Below are the code and all the weights of a small trained network. Each question names an input and a class and asks about switching units off, where a switched-off unit gives its printed mean instead of its output.

import numpy as np


def w(rows, s, z=0):
    codes = np.array(rows[::2]) - 128.0
    scale = np.full(codes.shape[1], s)
    scale[-1] = z or s
    return codes * scale


def norm(h):
    return h / np.sqrt((h * h).mean(-1, keepdims=True) + 1e-5)


def f(y):
    return y / 2 * (1 + np.tanh(0.7978845608 * (y + 0.044715 * y**3)))


def log_softmax(a):
    a = a - a.max(-1, keepdims=True)
    return a - np.log(np.exp(a).sum(-1, keepdims=True))


def net(x, mask):
    res = np.array(x, float).reshape(1, 5) / 4 @ E
    u = 0
    for l in range(2):
        y = f(norm(res) @ A[l][:, :-1].T + A[l][:, -1])
        res = res + np.where(mask[u : u + 12], y, B[l][:, -1]) @ B[l][:, :-1]
        u += 12
    return log_softmax(norm(res)[-1] @ U[:, :-1].T + U[:, -1])


A, B = {}, {}
E = w([
[126,131,68,120,86,149,70,144,222,136],'x0',
[200,135,48,126,169,101,117,176,97,118],'x1',
[2,131,51,204,118,25,139,131,114,74],'x2',
[164,130,100,153,103,127,221,61,172,79],'x3',
[190,195,196,146,135,12,118,141,179,172],'x4',
],0.0099)
A[0] = w([
[105,128,146,137,128,5,126,136,161,122,76],'L0N0',
[71,129,135,128,130,98,56,154,87,136,55],'L0N1',
[118,128,78,136,116,93,217,95,163,107,30],'L0N2',
[54,123,66,131,124,141,146,125,94,115,119],'L0N3',
[109,124,145,135,134,100,169,122,77,118,72],'L0N4',
[151,133,33,134,148,70,123,152,83,113,48],'L0N5',
[133,132,113,145,122,113,174,120,146,111,54],'L0N6',
[100,132,147,137,140,85,174,130,44,127,43],'L0N7',
[100,131,128,134,133,104,70,156,100,126,56],'L0N8',
[78,132,103,142,125,32,128,130,143,123,3],'L0N9',
[80,129,59,139,109,112,77,141,225,124,43],'L0N10',
[18,131,178,136,115,111,138,104,167,120,66],'L0N11',
],0.028,0.0068)
B[0] = w([
[102,238,59,169,136,167,95,98,82,181,253],'L0N0',
[71,97,141,89,185,147,213,98,197,145,213],'L0N1',
[62,113,150,81,159,143,204,107,219,151,205],'L0N2',
[108,155,113,164,141,252,96,140,82,98,228],'L0N3',
[140,114,136,82,151,66,74,102,115,75,178],'L0N4',
[173,53,119,139,19,96,161,165,84,208,214],'L0N5',
[90,111,143,100,156,144,163,95,162,158,160],'L0N6',
[147,105,110,67,150,32,73,87,111,38,201],'L0N7',
[82,138,145,93,118,144,183,97,207,147,185],'L0N8',
[191,116,226,166,149,216,111,193,167,59,232],'L0N9',
[144,106,124,59,165,15,64,78,91,42,245],'L0N10',
[185,50,111,139,28,101,166,173,89,202,233],'L0N11',
],0.031,0.017)
A[1] = w([
[111,77,94,194,47,91,150,189,115,167,37],'L1N0',
[115,220,121,207,149,95,133,147,145,117,97],'L1N1',
[150,148,138,138,141,160,148,174,111,101,125],'L1N2',
[96,214,116,169,127,111,131,108,133,114,131],'L1N3',
[100,129,128,143,150,12,101,147,144,16,29],'L1N4',
[80,144,67,187,55,174,153,108,149,132,82],'L1N5',
[183,136,185,202,140,207,106,187,137,79,4],'L1N6',
[21,111,131,158,188,111,218,172,235,130,37],'L1N7',
[109,105,141,153,214,117,90,194,157,171,72],'L1N8',
[40,188,56,208,118,206,115,141,67,93,83],'L1N9',
[4,99,46,178,120,200,122,149,65,32,157],'L1N10',
[154,73,133,181,69,81,151,175,131,165,72],'L1N11',
],0.02,0.0044)
B[1] = w([
[144,92,76,183,30,116,155,122,142,100,182],'L1N0',
[137,158,91,107,149,138,100,145,102,175,157],'L1N1',
[95,139,156,133,90,144,81,111,159,143,161],'L1N2',
[183,125,121,154,167,139,114,179,145,179,159],'L1N3',
[88,127,85,199,106,118,57,85,102,33,226],'L1N4',
[145,131,154,104,176,45,112,122,115,140,166],'L1N5',
[88,133,158,161,132,153,126,185,125,67,211],'L1N6',
[17,110,110,132,157,192,165,68,161,125,227],'L1N7',
[135,127,111,130,126,126,161,82,132,114,135],'L1N8',
[130,185,67,158,159,172,70,121,111,168,185],'L1N9',
[170,255,136,176,152,71,104,138,159,205,251],'L1N10',
[121,117,122,173,57,132,165,155,127,128,187],'L1N11',
],0.025,0.011)
U = w([
[140,107,123,69,152,33,40,52,104,16,140],'0',
[31,110,151,82,168,153,219,74,218,161,132],'1',
[143,155,212,154,110,212,94,184,131,78,111],'2',
[184,65,114,147,7,97,178,158,87,185,156],'3',
[152,242,88,167,172,147,63,130,106,205,153],'4',
[67,132,103,166,101,151,114,97,115,82,255],'5',
[101,129,97,196,200,59,207,198,91,89,12],'6',
[96,136,90,165,193,88,197,195,72,94,13],'7',
],0.015,0.0081)

Each question gives the input, the list of numbers given to net, and the class t.
The units are the neurons (one row each of A and B). Each row of codes is followed by its name. A weight is (code - 128) times the scale printed after its matrix; where a second scale follows, it is the last column's (A, B and U).
mask holds one flag per neuron, layer by layer. A switched-off neuron (its flag False) gives its mean, the last column of its row in B, instead of its output. The means were averaged over made-up inputs and are rounded, as every weight is.
A unit's drop is (log p(t) with every unit on - log p(t) with that unit switched off) / (log p(t) with every unit on - log p(t) with every unit switched off).
The circuit of an input: a set's keep is (log p(t) with only the set's units on - log p(t) with every unit switched off) / (log p(t) with every unit on - log p(t) with every unit switched off). Starting from the 12 units with the biggest drops (on a tie, the unit counted first), units are removed one at a time, each time the one whose removal leaves the highest keep (on an exact tie, the one counted first), for as long as the keep stays at least 0.8.
units of the circuit, in order: the units of the circuit, biggest drop first
k most important neurons: the k neurons with the biggest drops, biggest first
top k neurons in layer l: the k neurons of layer l with the biggest drops, biggest first
input [-8,-8,8,-3,-2], class 0: 2 most important neurons	L0N7, L0N4
input [-3,-6,-5,0,-2], class 3: 4 most important neurons	L0N3, L0N0, L0N10, L0N1
input [6,5,-4,-2,-7], class 4: top 3 neurons in layer 0	L0N11, L0N7, L0N9
input [7,8,-1,5,-4], class 3: units of the circuit, in order	L0N5
input [-7,8,-6,6,0], class 3: 4 most important neurons	L0N10, L0N0, L0N9, L0N3
input [7,3,-6,-1,4], class 0: 4 most important neurons	L0N0, L0N11, L0N5, L0N3
input [8,6,4,8,-6], class 0: 4 most important neurons	L0N10, L0N1, L0N8, L0N0
input [-7,1,7,-8,8], class 1: 3 most important neurons	L0N1, L0N8, L0N10
input [1,6,1,7,-7], class 1: top 2 neurons in layer 0	L0N2, L0N0
input [-5,0,-6,-3,-8], class 4: top 4 neurons in layer 0	L0N11, L0N5, L0N10, L0N9
input [-6,1,1,-6,-8], class 4: top 4 neurons in layer 0	L0N3, L0N10, L0N2, L0N9
input [-5,-8,7,-5,-1], class 3: 2 most important neurons	L0N11, L0N10
input [2,0,-4,-5,-1], class 1: 2 most important neurons	L0N0, L0N10
input [-8,-7,0,-6,5], class 0: 2 most important neurons	L0N7, L0N5
input [7,1,-8,3,-8], class 2: top 2 neurons in layer 1	L1N7, L1N10
input [-5,3,0,-4,-6], class 4: top 3 neurons in layer 0	L0N3, L0N10, L0N9
input [3,-2,2,-6,-8], class 4: units of the circuit, in order	L1N10
input [3,6,-1,0,-6], class 3: 2 most important neurons	L0N5, L0N0
input [-8,0,8,-2,2], class 0: 2 most important neurons	L0N7, L0N4
input [3,6,-3,5,-7], class 4: top 4 neurons in layer 0	L0N11, L0N3, L0N9, L0N1
input [0,-4,5,0,6], class 4: units of the circuit, in order	L0N0
input [-3,3,-7,4,-7], class 2: 4 most important neurons	L0N0, L0N2, L0N1, L0N10
input [-5,7,-6,-8,-4], class 1: 3 most important neurons	L0N10, L0N11, L0N0
input [-1,6,-3,7,-7], class 1: top 2 neurons in layer 0	L0N2, L0N0
input [-8,-7,-8,-1,3], class 0: 3 most important neurons	L0N11, L0N5, L0N0
input [-4,-6,6,2,8], class 4: top 2 neurons in layer 0	L0N0, L0N5
input [5,7,3,8,6], class 1: units of the circuit, in order	L0N2
input [6,2,3,8,0], class 1: top 2 neurons in layer 0	L0N2, L0N6
